Below is a small trained network, with its code and all its weights. Each question gives an input and a target symbol and asks what happens when units are switched off, that is, made to give their printed mean instead of their output.

import numpy as np


def w(rows, s, z=0):
    codes = np.array(rows[::2]) - 128.0
    scale = np.full(codes.shape[1], s)
    scale[-1] = z or s
    return codes * scale


def norm(h):
    return h / np.sqrt((h * h).mean(-1, keepdims=True) + 1e-5)


def f(y):
    return y / 2 * (1 + np.tanh(0.7978845608 * (y + 0.044715 * y**3)))


def softmax(a):
    e = np.exp(a - a.max(-1, keepdims=True))
    return e / e.sum(-1, keepdims=True)


def log_softmax(a):
    a = a - a.max(-1, keepdims=True)
    return a - np.log(np.exp(a).sum(-1, keepdims=True))


def net(x, mask):
    ids = ['ΘΛΞΠβγδμτ'.index(c) for c in x.split()]
    T = len(ids)
    res = E[ids] + P[:T]
    u = 0
    for l in range(2):
        q, k, v = (norm(res) @ M[l].T for M in (Q, K, V))
        z = softmax(np.where(np.tri(T) > 0, q @ k.T / 4**0.5, -1e9)) @ v
        res = res + np.where(mask[u], z, O[l][:, -1]) @ O[l][:, :-1]
        u += 1
        y = f(norm(res) @ A[l][:, :-1].T + A[l][:, -1])
        res = res + np.where(mask[u : u + 16], y, B[l][:, -1]) @ B[l][:, :-1]
        u += 16
    return log_softmax(norm(res)[-1] @ U[:, :-1].T + U[:, -1])


Q, K, V, O, A, B = {}, {}, {}, {}, {}, {}
E = w([
[61,64,114,146,36,160],'Θ',
[112,104,62,127,71,131],'Λ',
[133,88,79,181,66,144],'Ξ',
[153,18,115,254,59,118],'Π',
[79,181,213,18,150,85],'β',
[124,28,53,198,117,163],'γ',
[243,141,133,172,108,37],'δ',
[205,84,150,194,132,52],'μ',
[158,45,246,20,55,141],'τ',
],0.0063)
P = w([
[21,181,1,98,171,64],'0',
[115,142,67,12,86,19],'1',
[82,225,122,165,163,126],'2',
[81,129,60,124,155,163],'3',
[168,116,125,28,96,80],'4',
[126,205,156,193,151,214],'5',
[131,101,101,139,160,217],'6',
[213,109,168,45,113,127],'7',
[178,218,176,174,151,247],'8',
[114,97,116,138,161,222],'9',
],0.0044)
Q[0] = w([
[202,76,149,90,92,66],'L0H0',
[142,231,160,197,206,113],'L0H0',
[192,53,61,76,1,128],'L0H0',
[212,151,111,171,34,207],'L0H0',
],0.0085)
K[0] = w([
[208,146,153,122,228,116],'L0H0',
[59,53,118,119,83,2],'L0H0',
[222,104,175,137,178,210],'L0H0',
[164,14,187,150,118,206],'L0H0',
],0.0086)
V[0] = w([
[91,9,166,184,185,133],'L0H0',
[118,94,60,68,126,72],'L0H0',
[34,133,108,66,48,104],'L0H0',
[86,179,73,3,240,144],'L0H0',
],0.0035)
O[0] = w([
[1,76,141,155,165,74,161],'L0H0',
[136,146,137,229,121,216,215],'L0H0',
[138,149,215,44,148,82,246],'L0H0',
[161,50,129,121,167,181,5],'L0H0',
],0.0053,0.0018)
A[0] = w([
[136,151,1,100,159,88,168],'L0N0',
[144,151,74,75,115,190,139],'L0N1',
[195,182,137,171,162,65,73],'L0N2',
[101,139,77,212,242,145,147],'L0N3',
[70,201,96,223,200,121,113],'L0N4',
[30,171,163,64,149,192,103],'L0N5',
[109,186,104,121,89,41,135],'L0N6',
[46,70,224,184,162,101,75],'L0N7',
[210,72,96,165,173,147,91],'L0N8',
[107,129,145,26,71,99,135],'L0N9',
[168,173,228,172,94,244,123],'L0N10',
[167,183,183,187,50,102,160],'L0N11',
[40,88,108,13,100,126,251],'L0N12',
[98,117,185,168,92,137,174],'L0N13',
[31,15,89,133,147,44,89],'L0N14',
[75,25,88,169,104,134,176],'L0N15',
],0.0048,0.002)
B[0] = w([
[53,85,197,133,57,168,181],'L0N0',
[148,110,149,173,201,168,164],'L0N1',
[149,12,120,149,150,185,118],'L0N2',
[200,131,142,78,3,213,157],'L0N3',
[182,60,194,118,97,201,163],'L0N4',
[91,120,55,205,106,106,155],'L0N5',
[99,115,119,171,168,81,159],'L0N6',
[193,145,128,134,165,142,131],'L0N7',
[84,135,159,141,99,76,126],'L0N8',
[160,160,190,151,142,134,182],'L0N9',
[43,121,109,87,166,67,164],'L0N10',
[80,140,110,152,177,85,171],'L0N11',
[202,135,120,194,204,156,253],'L0N12',
[116,194,135,161,182,183,163],'L0N13',
[145,130,129,57,142,43,195],'L0N14',
[170,140,96,55,160,92,240],'L0N15',
],0.004,0.0041)
Q[1] = w([
[121,169,60,232,167,182],'L1H0',
[146,38,103,9,117,140],'L1H0',
[66,139,109,254,128,123],'L1H0',
[177,140,153,216,37,26],'L1H0',
],0.0044)
K[1] = w([
[113,140,150,1,127,152],'L1H0',
[142,136,96,170,133,195],'L1H0',
[147,97,163,104,109,128],'L1H0',
[170,111,160,119,116,106],'L1H0',
],0.0075)
V[1] = w([
[154,1,226,154,83,102],'L1H0',
[167,200,90,136,34,164],'L1H0',
[183,181,126,105,102,120],'L1H0',
[91,137,133,158,193,132],'L1H0',
],0.0035)
O[1] = w([
[82,116,203,4,122,96,132],'L1H0',
[126,92,97,131,140,60,254],'L1H0',
[62,151,211,12,122,76,161],'L1H0',
[57,48,201,59,96,54,34],'L1H0',
],0.0034,0.00078)
A[1] = w([
[18,129,111,166,49,135,81],'L1N0',
[151,73,157,51,25,115,92],'L1N1',
[43,32,128,124,104,37,1],'L1N2',
[58,120,40,168,150,146,93],'L1N3',
[43,140,148,200,20,72,96],'L1N4',
[190,137,210,227,85,40,83],'L1N5',
[64,90,135,56,82,36,98],'L1N6',
[77,159,89,38,94,136,97],'L1N7',
[94,200,231,156,166,144,247],'L1N8',
[180,226,116,3,138,140,135],'L1N9',
[65,116,190,8,45,133,130],'L1N10',
[85,173,137,221,65,179,123],'L1N11',
[151,99,49,186,49,153,102],'L1N12',
[146,154,167,72,44,211,141],'L1N13',
[163,7,109,38,146,222,59],'L1N14',
[177,202,219,120,88,210,155],'L1N15',
],0.0046,0.0013)
B[1] = w([
[158,114,192,153,152,113,181],'L1N0',
[147,103,211,164,186,75,169],'L1N1',
[96,101,72,133,169,233,138],'L1N2',
[188,65,107,71,162,131,216],'L1N3',
[80,152,223,119,104,131,180],'L1N4',
[95,125,95,82,93,217,193],'L1N5',
[141,137,152,174,212,195,146],'L1N6',
[162,82,98,135,57,146,132],'L1N7',
[62,119,29,99,93,66,200],'L1N8',
[85,100,201,214,83,146,157],'L1N9',
[221,77,83,113,2,125,123],'L1N10',
[192,128,144,106,150,126,201],'L1N11',
[134,173,95,132,103,127,252],'L1N12',
[106,125,36,119,240,68,157],'L1N13',
[31,247,196,102,150,117,214],'L1N14',
[133,123,31,113,172,217,177],'L1N15',
],0.0041,0.0025)
U = w([
[132,154,183,68,187,142,121],'Θ',
[14,166,115,198,173,65,155],'Λ',
[53,90,64,19,70,132,56],'Ξ',
[151,185,72,144,167,255,122],'Π',
[90,166,148,172,27,192,178],'β',
[194,86,192,96,125,106,250],'γ',
[178,98,70,135,234,23,73],'δ',
[88,23,107,176,130,152,103],'μ',
[196,172,75,131,47,31,75],'τ',
],0.008,0.0022)

Each question gives the input, a string of symbols that net reads in full, and the target symbol t.
The units are the heads (4 rows each of Q, K, V and O) and the neurons (one row each of A and B). Each row of codes is followed by its name. A weight is (code - 128) times the scale printed after its matrix; where a second scale follows, it is the last column's (O, A, B and U).
mask holds one flag per unit, layer by layer, with each layer's heads first. A switched-off unit (its flag False) gives its mean, the last column of its rows in O or B, instead of its output. The means were averaged over made-up inputs and are rounded, as every weight is.
A unit's drop is (log p(t) with every unit on - log p(t) with that unit switched off) / (log p(t) with every unit on - log p(t) with every unit switched off).
The circuit of an input: a set's keep is (log p(t) with only the set's units on - log p(t) with every unit switched off) / (log p(t) with every unit on - log p(t) with every unit switched off). Starting from the 12 units with the biggest drops (on a tie, the unit counted first), units are removed one at a time, each time the one whose removal leaves the highest keep (on an exact tie, the one counted first), for as long as the keep stays at least 0.8.
circuit, biggest first: the units of the circuit, biggest drop first
unit that matters most: the unit with the biggest drop
top k neurons: the k neurons with the biggest drops, biggest first
top k neurons in layer l: the k neurons of layer l with the biggest drops, biggest first
input Ξ Θ Θ γ τ Λ Π τ Ξ, target Ξ: circuit, biggest first => [L1H0, L1N8, L0N10]
input Λ Ξ τ β, target Λ: circuit, biggest first => [L0N5, L1N9]
input Λ Ξ δ Λ Θ Λ Λ Θ, target Π: unit that matters most => L0N12
input Π Λ Λ, target β: circuit, biggest first => [L0N15, L1N4, L0N4]
input Θ Λ δ, target Λ: circuit, biggest first => [L0N11, L0N12, L0N15]
input γ γ Ξ, target Π: circuit, biggest first => [L0N4, L1N15]
input Λ Θ τ Λ Θ γ Θ Λ, target δ: circuit, biggest first => [L0H0, L0N12]
input Θ Λ Ξ Λ Θ δ, target Λ: top 4 neurons => [L0N11, L0N10, L0N12, L1N8]
input Θ Λ Ξ Λ Λ Λ, target Λ: top 4 neurons => [L0N10, L0N11, L0N15, L0N3]
input δ μ τ β γ δ, target Π: top 4 neurons => [L1N5, L0N2, L0N4, L0N14]
input δ Ξ Λ, target δ: top 2 neurons => [L1N3, L1N11]
input Θ μ μ γ Λ, target μ: top 3 neurons in layer 0 => [L0N0, L0N3, L0N6]
input Ξ Θ Ξ Π Λ Θ Λ Θ Ξ, target Λ: circuit, biggest first => [L0N10, L0H0]
input Λ Λ Θ Θ Λ, target Π: top 4 neurons => [L1N5, L0N9, L0N12, L1N15]
input Θ γ δ Θ Θ β τ Λ Λ, target Ξ: unit that matters most => L0N10
input Π Λ Λ Λ γ μ, target Π: top 2 neurons => [L1N5, L0N3]
input Θ Λ γ δ, target β: top 2 neurons in layer 0 => [L0N12, L0N0]
input Λ Ξ Θ τ Ξ, target γ: circuit, biggest first => [L0H0, L1N8]
input Π Λ Ξ γ, target Ξ: top 2 neurons => [L1N14, L0N3]
input γ Λ Λ, target Π: top 2 neurons => [L0N14, L0N15]
input Θ Θ Θ Θ δ Ξ, target Λ: circuit, biggest first => [L0H0, L0N10]
input Π γ Ξ β Ξ Λ μ Θ, target μ: circuit, biggest first => [L0H0, L1N6]
input Λ Λ Λ δ Λ β Π Λ Λ, target β: circuit, biggest first => [L0H0, L1N4, L0N4]
input μ Λ γ, target Π: unit that matters most => L1N13
input τ Ξ Π γ Ξ, target δ: top 4 neurons => [L0N14, L0N15, L1N6, L0N3]
input τ Λ Π, target β: top 2 neurons in layer 1 => [L1N5, L1N4]
input γ Π Λ Λ γ Λ β, target Λ: unit that matters most => L1N8
